16  -15  19  18  0  -7  3  8  -66  4  0  5  24  -12  7  20  -6  11  0  -17 : kadep
39  -31  35  24  -5  -7  -6  34  -27  0  5  -19  27  -2  -5  1  -12  -2  5  -30 : kadep
2  -44  13  33  -9  -27  5  -6  -45  -22  -16  -31  22  27  12  17  -19  30  3  -57 : kadep
2  -36  -4  11  0  -27  22  -2  -68  -15  -6  -38  49  25  20  18  -23  23  -7  -47 : kadep
11  -39  7  14  0  1  17  -16  -49  -19  -3  12  29  20  18  1  -18  16  9  -34 : Bib
41  -24  43  3  4  9  -18  14  4  14  10  4  17  -29  -30  -26  -11  5  10  4 : kadep
21  -24  18  23  7  16  -5  -1  -51  9  13  -1  32  5  -2  26  -12  9  7  -14 : Bib
15  -22  22  24  11  -3  6  10  -24  2  9  20  22  3  -1  5  -18  8  -1  -27 : Bib
-7  23  11  9  7  21  -5  -6  -50  -29  42  -10  37  -15  20  -21  -19  19  -14  -26 : Bib
27  -38  31  31  9  -1  11  4  -37  13  -2  6  32  -22  7  3  1  10  1  -20 : Bib
30  -22  13  -1  -9  15  9  10  -35  3  16  -5  50  -15  -22  -1  -4  28  -4  -30 : kadep
1  -30  10  26  10  -19  13  -6  -46  -13  11  9  24  20  5  13  -37  20  8  -38 : Bib
13  -32  20  25  -8  -20  12  12  -31  14  9  3  28  5  0  13  -9  16  8  -16 : kadep
33  -33  30  4  -9  6  20  9  -36  10  20  9  25  0  -10  14  -14  11  5  -17 : kadep
33  -34  46  12  -9  -4  -1  16  -7  23  5  14  1  -28  -26  0  4  18  14  -2 : kadep
36  -49  26  19  4  -11  24  0  -28  11  -7  16  19  7  -9  8  -12  20  15  -23 : Bib
20  -28  30  36  7  -2  4  22  -33  -6  23  -1  31  -5  -22  -2  -23  21  -5  -12 : kadep
41  -33  45  28  0  1  8  16  -17  17  -11  14  29  -16  -10  -3  1  14  12  2 : Bib
-8  -19  10  9  -10  -21  18  4  -15  7  -18  -5  9  7  -1  -7  -10  30  21  -15 : kadep
-4  -22  9  28  16  -19  11  -25  -54  -10  20  1  24  21  20  4  -19  23  5  -35 : Bib
19  -40  19  33  -12  -16  21  12  -35  -2  3  8  14  8  -13  19  -12  17  1  -18 : kadep
28  -31  41  18  8  10  1  20  -23  4  -1  22  60  -7  -9  -7  -3  -6  -8  -1 : Bib
16  -27  12  20  0  -2  5  13  -32  7  15  -1  24  -8  -4  11  -13  -3  0  -20 : kadep
20  -33  19  11  0  5  11  2  -43  -1  8  11  21  3  17  0  -8  15  8  -30 : Bib
36  -30  33  15  -8  -2  4  2  -26  0  7  6  30  -3  19  0  -15  -1  3  -9 : Bib
-4  -34  11  29  37  -11  12  -5  -46  -11  15  -4  24  10  16  14  -16  13  -10  -20 : Bib
26  -28  24  6  -2  6  5  5  -42  4  7  -1  26  -28  -4  1  -8  13  -6  -20 : Bib
18  -22  38  19  20  2  2  17  -25  6  3  10  24  -19  -20  18  -12  10  7  5 : kadep
32  -21  32  14  11  -17  6  8  -11  21  -14  20  19  -13  -13  15  -28  8  19  -1 : Bib
29  -34  31  5  3  -8  10  3  -37  2  17  4  26  6  2  3  -14  4  6  -20 : Bib
31  -21  28  25  -2  9  4  13  -25  7  17  7  19  6  -4  0  6  -13  26  -2 : Bib

3  -13  -10  7  -4  5  -11  -4  -17  4  -1  -6  -10  -3  -5  8  -9  9  -3  6 : V
-13  -7  1  -3  -2  2  4  9  -10  4  4  -3  -1  -5  1  -3  -6  21  1  -3 : Q
9  -16  9  7  7  -6  -1  -8  -6  -4  -2  -1  -5  3  -14  -3  -5  3  -2  -1 : P
-6  3  11  4  2  0  -4  -3  -20  8  2  -14  -7  -3  -1  6  -12  20  8  -2 : P
-8  8  10  4  -2  1  -19  -6  -19  3  -3  -20  -7  6  2  10  -8  5  5  -4 : V
4  -10  -7  7  -7  1  -9  -6  0  0  -4  1  -9  -1  -6  7  4  -1  -2  9 : P
4  17  10  4  1  -8  -9  -1  -11  -5  -2  -7  3  7  -13  6  5  -16  -5  -3 : T
-9  -11  1  -4  -4  8  -3  -5  4  8  -4  5  2  -3  16  -2  -2  14  9  -9 : Q
15  3  18  -1  15  -22  4  10  -12  -6  6  -1  0  10  -14  -3  -2  -10  -8  -4 : Q
-4  8  2  5  -3  5  -8  0  -13  1  -7  -5  -1  2  -3  15  -8  2  0  2 : V
-9  12  13  4  -6  -2  -16  2  -29  6  -3  -18  -8  2  -8  15  -11  3  -1  1 : P
-8  -7  13  4  3  8  1  -12  21  0  0  11  10  -2  23  -12  7  7  19  -16 : Q
-7  -1  -3  8  -13  4  -7  0  -3  -3  -2  1  -2  3  2  16  3  3  3  5 : Q
19  -17  7  11  12  0  13  -17  23  -11  0  5  6  6  -4  1  -2  9  16  -7 : T
8  2  25  3  14  -20  -7  10  -21  -8  2  -6  -6  0  -23  7  0  -1  -10  -6 : Q
15  -11  -5  0  5  -3  8  1  0  -3  2  10  -1  4  -5  2  -7  5  -1  10 : T
6  5  7  0  4  -7  0  0  6  -2  -2  3  5  4  3  2  7  -5  2  -6 : P
1  -26  -3  9  1  2  -4  -14  8  -7  -5  5  4  -2  -2  -1  3  5  -1  3 : V
12  -9  3  3  6  -27  -1  -4  -4  -7  0  -2  -4  4  -10  9  5  1  -5  3 : P
-12  7  -4  -5  -10  -1  -18  -2  6  -5  -5  5  -4  -4  -3  7  1  -19  -13  9 : P
-5  0  2  8  -2  2  -13  -8  -15  -1  -7  -14  -6  9  -4  18  -9  0  3  2 : Q
-2  -1  -3  7  -1  5  -6  -8  0  2  -5  -3  -5  -1  4  11  -2  2  8  4 : Q
3  1  11  1  5  -3  6  -3  5  -11  -4  2  -1  4  -2  4  3  -9  1  -3 : P
-14  -13  18  5  -1  -2  -17  4  -30  5  -4  -10  -16  -6  -1  3  -1  20  3  -7 : V

9  10  -2  -9  6  -1  -2  0  1  7  3  3  -1  3  1  -14  -7  2  4  -2 : naduf
8  -27  37  2  -2  -6  0  11  -6  -6  -3  7  1  -13  5  -8  -3  4  12  1 : noki
2  12  6  12  -9  4  23  0  -15  -1  0  -10  -1  1  -4  -10  4  1  -4  19 : Miz
-2  -21  -14  8  -10  -2  43  7  -16  -2  -3  -8  6  -7  -11  -15  3  5  29  4 : noki
-11  12  32  -11  3  6  -15  -5  -19  3  -8  1  3  21  -4  -11  -14  4  26  -5 : puva
4  9  -4  23  -7  18  -16  -3  10  -6  -2  12  4  3  29  22  3  -3  17  -2 : puva
-2  -29  -9  4  -10  0  28  8  -9  -2  -5  -16  8  -1  -13  -6  -8  9  26  -3 : noki
4  43  -6  16  -4  -1  10  -16  1  -3  0  5  -2  1  13  17  11  2  -33  19 : vudem
4  8  -8  10  -9  6  -3  -8  4  -6  -1  19  5  0  26  16  8  4  19  1 : puva
-4  -9  -6  2  11  7  18  4  -5  13  -5  -20  3  4  -20  -15  -9  10  40  -11 : puva
-5  -5  5  14  3  3  -7  -3  1  0  -6  1  5  4  6  5  -3  -1  24  -10 : puva
7  -13  23  -18  12  -4  -17  2  6  10  5  -4  -5  -3  -13  -14  -6  0  -5  -1 : naduf
0  44  10  14  -7  12  9  1  -11  -4  -1  -3  -1  13  11  -4  -4  1  -4  16 : Miz
-4  32  -1  14  10  0  7  5  -1  8  -4  -17  3  11  -9  -22  -22  2  -6  -5 : puva
-12  43  13  6  7  -4  12  -5  -14  -3  -2  -4  -2  7  -7  -5  -3  2  -24  7 : vudem
-4  14  -5  2  1  -1  10  -5  -9  5  -6  -7  0  10  -5  -10  -8  1  5  2 : Miz
0  42  10  5  2  9  8  -12  -16  7  -1  -12  3  19  -7  -11  -8  5  4  11 : Miz
5  18  23  20  -9  5  1  -5  -8  -2  -3  -2  1  3  14  -4  -1  -2  2  19 : Miz
4  40  15  34  10  3  8  -6  1  2  -6  -14  2  3  5  5  -8  7  -5  7 : vudem
1  15  18  26  -11  19  -26  5  3  -13  1  6  0  6  30  15  2  -14  4  6 : puva
9  -39  0  -2  6  -2  18  23  22  12  0  -28  3  -9  -25  -29  -20  5  16  -8 : noki
0  1  6  1  -3  5  12  0  -11  7  -3  -12  1  6  -9  -15  -7  1  14  6 : Miz
5  -30  -24  -14  -8  -2  -6  8  11  1  -1  15  4  -3  15  -7  -5  -2  34  -14 : puva
1  52  -10  33  7  1  32  6  1  -6  0  -12  1  2  2  8  0  12  -29  5 : vudem
-1  27  -33  11  -16  6  13  -8  -5  -9  2  9  0  9  17  11  15  -6  -6  12 : vudem
5  4  18  -16  15  -9  3  -3  -3  15  3  -7  -4  2  -20  -24  -6  5  0  2 : naduf
2  -8  -6  1  -6  -7  10  11  2  -11  0  7  2  -10  8  3  1  2  -14  -3 : noki
